Below are the code and all the weights of a small trained network. Each question names an input and a target symbol and asks about switching units off, where a switched-off unit gives its printed mean instead of its output.

import numpy as np


def w(rows, s, z=0):
    codes = np.array(rows[::2]) - 128.0
    scale = np.full(codes.shape[1], s)
    scale[-1] = z or s
    return codes * scale


def norm(h):
    return h / np.sqrt((h * h).mean(-1, keepdims=True) + 1e-5)


def f(y):
    return np.maximum(y, 0)


def softmax(a):
    e = np.exp(a - a.max(-1, keepdims=True))
    return e / e.sum(-1, keepdims=True)


def log_softmax(a):
    a = a - a.max(-1, keepdims=True)
    return a - np.log(np.exp(a).sum(-1, keepdims=True))


def net(x, mask):
    ids = ['βγδεξφψ'.index(c) for c in x.split()]
    T = len(ids)
    res = E[ids] + P[:T]
    r = norm(res)
    for j in range(3):
        rows = slice(2 * j, 2 * j + 2)
        q, k, v = (r @ M[0][rows].T for M in (Q, K, V))
        z = softmax(np.where(np.tri(T) > 0, q @ k.T / 2**0.5, -1e9)) @ v
        o = O[0][rows]
        res = res + np.where(mask[j], z, o[:, -1]) @ o[:, :-1]
    y = f(norm(res) @ A[0][:, :-1].T + A[0][:, -1])
    res = res + np.where(mask[3:27], y, B[0][:, -1]) @ B[0][:, :-1]
    return log_softmax(norm(res)[-1] @ U[:, :-1].T + U[:, -1])


Q, K, V, O, A, B = {}, {}, {}, {}, {}, {}
E = w([
[187,157,109],'β',
[189,123,153],'γ',
[178,182,8],'δ',
[83,96,180],'ε',
[87,109,169],'ξ',
[64,43,134],'φ',
[22,98,126],'ψ',
],0.013)
P = w([
[167,128,94],'0',
[143,143,137],'1',
[35,76,1],'2',
[166,201,104],'3',
[147,130,124],'4',
[54,104,151],'5',
[168,201,102],'6',
[151,126,124],'7',
[66,77,179],'8',
[169,204,109],'9',
[148,127,122],'10',
[83,67,193],'11',
],0.0092)
Q[0] = w([
[108,96,255],'h0',
[67,68,131],'h0',
[195,108,133],'h1',
[105,159,114],'h1',
[147,124,80],'h2',
[165,164,145],'h2',
],0.0095)
K[0] = w([
[86,139,90],'h0',
[79,4,82],'h0',
[180,104,145],'h1',
[134,50,64],'h1',
[148,42,142],'h2',
[114,153,131],'h2',
],0.012)
V[0] = w([
[51,58,1],'h0',
[144,59,171],'h0',
[153,90,87],'h1',
[251,57,155],'h1',
[138,103,131],'h2',
[57,111,113],'h2',
],0.0067)
O[0] = w([
[78,180,102,253],'h0',
[99,139,36,166],'h0',
[155,135,156,135],'h1',
[182,2,142,96],'h1',
[182,125,103,137],'h2',
[244,72,204,178],'h2',
],0.0048,0.0057)
A[0] = w([
[118,248,177,87],'n0',
[36,155,170,138],'n1',
[137,83,101,34],'n2',
[149,97,144,99],'n3',
[168,99,162,164],'n4',
[112,95,137,96],'n5',
[180,141,194,81],'n6',
[114,159,192,96],'n7',
[129,220,72,77],'n8',
[85,68,65,39],'n9',
[125,106,69,181],'n10',
[161,112,15,88],'n11',
[127,61,107,39],'n12',
[108,56,106,130],'n13',
[112,92,151,180],'n14',
[131,92,160,157],'n15',
[133,107,213,119],'n16',
[188,89,177,196],'n17',
[31,35,83,129],'n18',
[104,119,187,134],'n19',
[73,127,117,160],'n20',
[154,166,201,251],'n21',
[172,113,170,136],'n22',
[70,115,103,65],'n23',
],0.011,0.0029)
B[0] = w([
[180,119,197,155],'n0',
[153,137,110,214],'n1',
[93,177,118,136],'n2',
[94,23,147,136],'n3',
[83,107,131,146],'n4',
[154,128,126,148],'n5',
[102,180,110,145],'n6',
[96,74,1,147],'n7',
[144,116,232,149],'n8',
[144,170,130,176],'n9',
[105,176,148,161],'n10',
[63,85,114,151],'n11',
[148,208,125,147],'n12',
[124,120,104,174],'n13',
[130,146,88,166],'n14',
[165,157,155,152],'n15',
[109,146,180,155],'n16',
[73,93,136,155],'n17',
[183,120,152,248],'n18',
[120,101,56,160],'n19',
[149,103,119,187],'n20',
[163,185,76,162],'n21',
[93,122,98,144],'n22',
[139,140,121,175],'n23',
],0.0067,0.011)
U = w([
[57,186,27,146],'β',
[74,108,71,117],'γ',
[99,94,87,68],'δ',
[156,56,147,249],'ε',
[123,190,177,242],'ξ',
[247,131,57,76],'φ',
[137,142,119,4],'ψ',
],0.011,0.0028)

Each question gives the input, a string of symbols that net reads in full, and the target symbol t.
The units are the heads (2 rows each of Q, K, V and O) and the neurons (one row each of A and B). Each row of codes is followed by its name. A weight is (code - 128) times the scale printed after its matrix; where a second scale follows, it is the last column's (O, A, B and U).
mask holds one flag per unit, heads first, then neurons. A switched-off unit (its flag False) gives its mean, the last column of its rows in O or B, instead of its output. The means were averaged over made-up inputs and are rounded, as every weight is.
A unit's drop is (log p(t) with every unit on - log p(t) with that unit switched off) / (log p(t) with every unit on - log p(t) with every unit switched off).
The circuit of an input: a set's keep is (log p(t) with only the set's units on - log p(t) with every unit switched off) / (log p(t) with every unit on - log p(t) with every unit switched off). Starting from the 12 units with the biggest drops (on a tie, the unit counted first), units are removed one at a time, each time the one whose removal leaves the highest keep (on an exact tie, the one counted first), for as long as the keep stays at least 0.8.
units of the circuit, in order: the units of the circuit, biggest drop first
most important unit: the unit with the biggest drop
top k neurons: the k neurons with the biggest drops, biggest first
which heads matter: for each layer, one digit per head in row order, 1 if its drop is at least 0.15 and else 0, layers parted by /
drop when u is switched off: that unit's drop, to one decimal
input φ ε φ ψ ε ε φ φ ε δ ε β, target β: units of the circuit, in order	n6; n18
input ξ δ β ψ φ ξ, target β: most important unit	h1
input φ φ δ ξ φ ψ ψ γ β ψ, target ξ: units of the circuit, in order	n8; n0
input φ φ δ φ ε β, target β: top 2 neurons	n21; n6
input φ β φ φ ε ε ε φ φ φ ξ, target φ: which heads matter	000
input ψ ψ φ ε ε, target φ: which heads matter	010
input δ ψ φ φ ψ γ φ ε ξ, target β: which heads matter	110
input φ ψ ε φ, target ξ: which heads matter	110
input φ ε β β δ ψ β ψ ψ γ φ γ, target γ: which heads matter	000
input φ δ φ β ξ γ, target β: which heads matter	010
input β ψ φ φ, target ξ: which heads matter	110
input φ ε γ φ γ, target ε: which heads matter	110
input β ξ φ ε ε ψ ξ φ γ, target β: which heads matter	000
input ψ φ φ β φ φ φ φ φ β γ, target ε: most important unit	h0
input φ ψ φ φ φ φ δ ξ, target φ: which heads matter	100
input ψ φ ψ φ ε φ ψ ε, target β: drop when n0 is switched off	-0.1
input ε φ ε φ ε φ ε ε, target φ: drop when h1 is switched off	0.2
input ψ φ β δ γ ε, target β: drop when n8 is switched off	0.2
